[128 = 0]

[128 134 130 204 112 120 105 138 196 140 137 121 171  89 200 132 105 166
 142 181 121 135 161 161 155 148 161 117] | gaso Zus
[110 135 146 123 112 109 130 120 150 136 136 145 131 138  79 115 143 119
 134 133 132 146 159 146 112 122 102 112] | nim Ruron
[114  58  99  98 122 148 145 148 167 158 175 112 118 100 139 116 141 142
 149 144 110 167 146 133 152 140 113 148] | gaso liko
[ 76 118 169 132 123 120 119 156 235 108 143 124 118  79 149 112 126 145
 168 159 119 173 157 134 145 126 171 136] | nim geg
[ 91  75 159 152 101 109 148 131 190 119 133 156 143 111 105 102 120  97
 142 142 125 130 172 158  96 112 113 113] | nim Ruron
[114 145 108  98  63 136 103 127 191 145 124 112 144 116  22 110 162 129
 134 126 129 151 192 152 103 113  96 139] | gaso liko
[132 137 119 127  80 135  97 110 154 172 128 127 218 108 116  97 129 152
 134 140 129 131 172 157 111 141  99 123] | gaso Zus
[155 193 160 182 191  75 163 126 104 105 147 158 164 179 214 189  50 114
 116 157 146  78 110 124 122 176 181  71] | Medam leki
[ 90 155 174 147  87  93 138 118 201 125 158 150 126 117  71  94 125 106
 113 143 155 106 199 160 129 108 118 114] | nim geg
[124 131 127 129 115 127 100 130 154 149 148 128 150 110 139 148 121 155
 130 143 114 144 147 156 144 152 147 126] | gaso Zus
[ 69  82 140  90 102 140 126 157 178 144 152 108  98 108  65  94 147 126
 160 123 108 179 191 140 150 112 107 138] | nim geg
[102 162 142 134  48 118 116 127 208 140 119 136 133 115  70  96 143 131
 140 134 153 142 196 159  92 110  85 120] | gaso liko
[141 150  51 112 112 130 109 145 147 140  95 106 143 124 146 130 106 121
 127 127 109 138 147 112 118 155 115 128] | gaso Zus
[ 91 155 162 111  77 148 139 113 184 138 135 136 136 121  63 102 133 122
 148 132 126 145 190 142 103 123  78 131] | nim geg
[133 120 176 123 176 119 153 122 144 122 160 146 119 124 125 151  98 125
 122 141 109 130 131 123 145 157 148 112] | nim geg
[ 63  96 112 123 136 147 126 150 125 147 138 134  90 129  76 132 166 134
 148 107 123 150 108 141 120 137 118 130] | Medam Tata
[101 150 139 170  75 134 122 126 233 144 132 132 176  78 167  90 129 136
 145 155 112 147 249 203 152 111 138 130] | gaso Zus
[139   4 131  12 252 165 102 154  50 136 186  86  96 142 244 199 122 119
 138 122  37 162  41  70 209 184 159 165] | nim geg
[103 139 137 113 130 122 140 129 138 101 121 135 100 123  82 151 139 113
 140 101 145 130 126 151 117 120 143 130] | Medam leki
[ 94  94 158  98 110 117 131 165 159 141 149 151 110 111 106 109 130 125
 138 119 111 152 176 148 130 113 110  94] | nim geg
[113 145 160 154 144 151 129 137 211 137 125 148 141 126 130 104 122 133
 154 129 140 141 187 149 117 127 127 125] | nim geg
[103 115 165 113 134 128 140 128 163 127 130 146 137 127 114 116 125 122
 141 145 117 152 158 126 119 101 121 126] | nim geg
[111 102 130 121 117 135 129 136 149 114 134 128 105  98  94 119 149 130
 146 149 133 141 133 125 120 112 124 140] | Medam leki
[ 83  94 129 147  94 118 110 156 198 134 130 127 134  76 130  67 164 159
 178 134 136 181 210 148 163  96 131 143] | gaso liko
[ 94 108 150 168 152 106 139 139 169 126 138 127 125 118 105 105 157 132
 160 137 140 142 148 166 143 113 138 132] | Medam Tata
[152 155 137 145 142 146 115 124 131 148 129 117 164 153 124 149 111 114
 145 139 120  90 120 126 101 159 116 122] | gaso liko
[108 131 135 160  84 126 100 145 202 136 110 130 148  87 131 103 149 145
 150 134 132 148 136 161 122 122 124 119] | gaso Zus
[101  98 162 120 125 108 143 148 173 126 167 139 105  95  93 105 123 139
 137 162 131 140 178 140 145 117 119 137] | nim Ruron
[ 96 151 170 144  92  75 157 139 200 120 130 128 137 119  73  98 125 135
 123 143 142 137 174 148 110 108 126 114] | nim Ruron
[101 147 145 188  95 108 166 139 193 125 139 156 140 117  95 126 115 117
 155 149 166 141 176 158 108 114 132 105] | nim geg
